Below are the code and all the weights of a small trained network. Each question names an input and a class and asks about switching units off, where a switched-off unit gives its printed mean instead of its output.

import numpy as np


def w(rows, s, z=0):
    codes = np.array(rows[::2]) - 128.0
    scale = np.full(codes.shape[1], s)
    scale[-1] = z or s
    return codes * scale


def f(y):
    return y / 2 * (1 + np.tanh(0.7978845608 * (y + 0.044715 * y**3)))


def log_softmax(a):
    a = a - a.max(-1, keepdims=True)
    return a - np.log(np.exp(a).sum(-1, keepdims=True))


def net(x, mask):
    res = np.array(x, float).reshape(1, 6) / 4 @ E
    y = f(res @ A[0][:, :-1].T + A[0][:, -1])
    res = res + np.where(mask, y, B[0][:, -1]) @ B[0][:, :-1]
    return log_softmax(res[-1] @ U[:, :-1].T + U[:, -1])


A, B = {}, {}
E = w([
[126,122,130,126,131,118],'x0',
[124,124,136,131,138,123],'x1',
[168,49,221,143,123,192],'x2',
[129,128,119,123,120,129],'x3',
[12,61,132,209,132,129],'x4',
[162,143,189,255,101,10],'x5',
],0.0088)
A[0] = w([
[159,133,196,102,150,146,55],'neuron 0',
[102,92,128,109,231,226,226],'neuron 1',
[173,81,171,140,116,209,138],'neuron 2',
[157,166,113,222,66,139,83],'neuron 3',
[182,57,225,165,100,31,156],'neuron 4',
[63,161,121,59,133,157,122],'neuron 5',
[187,155,161,65,195,87,56],'neuron 6',
[219,11,158,109,131,131,92],'neuron 7',
[79,234,72,122,152,114,133],'neuron 8',
[54,119,143,173,201,154,60],'neuron 9',
[228,138,101,18,130,82,74],'neuron 10',
[73,100,116,165,125,137,66],'neuron 11',
[140,182,104,234,90,121,127],'neuron 12',
[1,66,97,131,148,91,64],'neuron 13',
[85,211,110,100,167,87,47],'neuron 14',
[117,112,112,94,135,98,254],'neuron 15',
[103,191,75,105,114,206,103],'neuron 16',
[252,105,93,211,98,10,27],'neuron 17',
[57,90,131,180,78,128,152],'neuron 18',
[212,171,161,95,92,112,86],'neuron 19',
[205,205,144,109,249,120,89],'neuron 20',
],0.0081,0.0052)
B[0] = w([
[65,88,58,183,133,136,137],'neuron 0',
[166,145,145,107,180,81,255],'neuron 1',
[67,94,159,151,103,47,197],'neuron 2',
[178,73,116,78,189,134,164],'neuron 3',
[143,129,142,66,135,141,252],'neuron 4',
[116,83,175,65,150,127,184],'neuron 5',
[197,83,91,175,141,186,155],'neuron 6',
[49,92,132,200,124,94,183],'neuron 7',
[78,67,219,179,101,130,206],'neuron 8',
[158,119,73,157,116,210,163],'neuron 9',
[145,103,142,188,147,160,202],'neuron 10',
[181,116,70,138,95,212,152],'neuron 11',
[116,95,161,58,188,128,197],'neuron 12',
[121,135,133,137,125,192,205],'neuron 13',
[3,9,95,203,136,75,158],'neuron 14',
[124,182,165,135,140,99,198],'neuron 15',
[129,92,174,104,134,139,181],'neuron 16',
[145,64,132,89,181,156,227],'neuron 17',
[223,160,118,138,121,184,207],'neuron 18',
[121,146,105,140,112,224,177],'neuron 19',
[163,118,112,190,104,163,174],'neuron 20',
],0.0081,0.0074)
U = w([
[157,91,173,26,254,118,2],'0',
[172,124,76,196,141,225,62],'1',
[62,36,197,207,93,34,48],'2',
[141,203,218,122,179,114,241],'3',
[155,131,163,108,146,89,232],'4',
[149,167,172,120,174,94,235],'5',
[162,247,105,79,73,48,73],'6',
],0.009,0.0088)

Each question gives the input, the list of numbers given to net, and the class t.
The units are the neurons (one row each of A and B). Each row of codes is followed by its name. A weight is (code - 128) times the scale printed after its matrix; where a second scale follows, it is the last column's (A, B and U).
mask holds one flag per neuron, in row order. A switched-off neuron (its flag False) gives its mean, the last column of its row in B, instead of its output. The means were averaged over made-up inputs and are rounded, as every weight is.
A unit's drop is (log p(t) with every unit on - log p(t) with that unit switched off) / (log p(t) with every unit on - log p(t) with every unit switched off).
The circuit of an input: a set's keep is (log p(t) with only the set's units on - log p(t) with every unit switched off) / (log p(t) with every unit on - log p(t) with every unit switched off). Starting from the 12 units with the biggest drops (on a tie, the unit counted first), units are removed one at a time, each time the one whose removal leaves the highest keep (on an exact tie, the one counted first), for as long as the keep stays at least 0.8.
units of the circuit, in order: the units of the circuit, biggest drop first
most important unit: the unit with the biggest drop
top k neurons: the k neurons with the biggest drops, biggest first
drop of u: that unit's drop, to one decimal
input [0,-1,-8,2,0,1], class 2: units of the circuit, in order	(neuron 14; neuron 8)
input [8,-1,8,-1,5,-4], class 2: top 2 neurons	(neuron 2; neuron 7)
input [1,8,8,0,-2,3], class 2: units of the circuit, in order	(neuron 7)
input [6,-5,-6,-1,-3,6], class 0: units of the circuit, in order	(neuron 17; neuron 12)
input [0,-6,7,-4,0,-6], class 2: units of the circuit, in order	(neuron 2; neuron 7)
input [-2,1,-3,5,-5,6], class 0: units of the circuit, in order	(neuron 17; neuron 12)
input [-7,7,-7,5,-1,6], class 2: top 3 neurons	(neuron 14; neuron 8; neuron 1)
input [4,-4,7,-4,-3,2], class 2: units of the circuit, in order	(neuron 7; neuron 2)
input [0,-7,-5,6,-7,7], class 0: top 3 neurons	(neuron 17; neuron 12; neuron 3)
input [3,0,8,-8,-1,-6], class 2: units of the circuit, in order	(neuron 2; neuron 7)
input [-8,7,6,7,8,-3], class 1: top 3 neurons	(neuron 9; neuron 18; neuron 11)
input [3,-1,-8,8,-3,-3], class 2: units of the circuit, in order	(neuron 14; neuron 8)
input [1,6,-6,-4,-4,5], class 2: top 2 neurons	(neuron 14; neuron 8)
input [-8,-6,-3,5,-8,6], class 1: most important unit	neuron 19
input [6,0,8,6,-8,-4], class 1: top 2 neurons	(neuron 19; neuron 6)
input [7,0,8,6,-2,1], class 2: top 2 neurons	(neuron 7; neuron 2)
input [3,-1,0,3,4,5], class 0: drop of neuron 3	0.1
input [8,7,2,-3,-8,-6], class 1: drop of neuron 13	0.0
input [-2,6,5,7,-7,-1], class 1: drop of neuron 19	0.2
input [5,6,-4,0,6,7], class 0: most important unit	neuron 12
input [-3,4,-7,7,-5,7], class 0: top 2 neurons	(neuron 17; neuron 12)
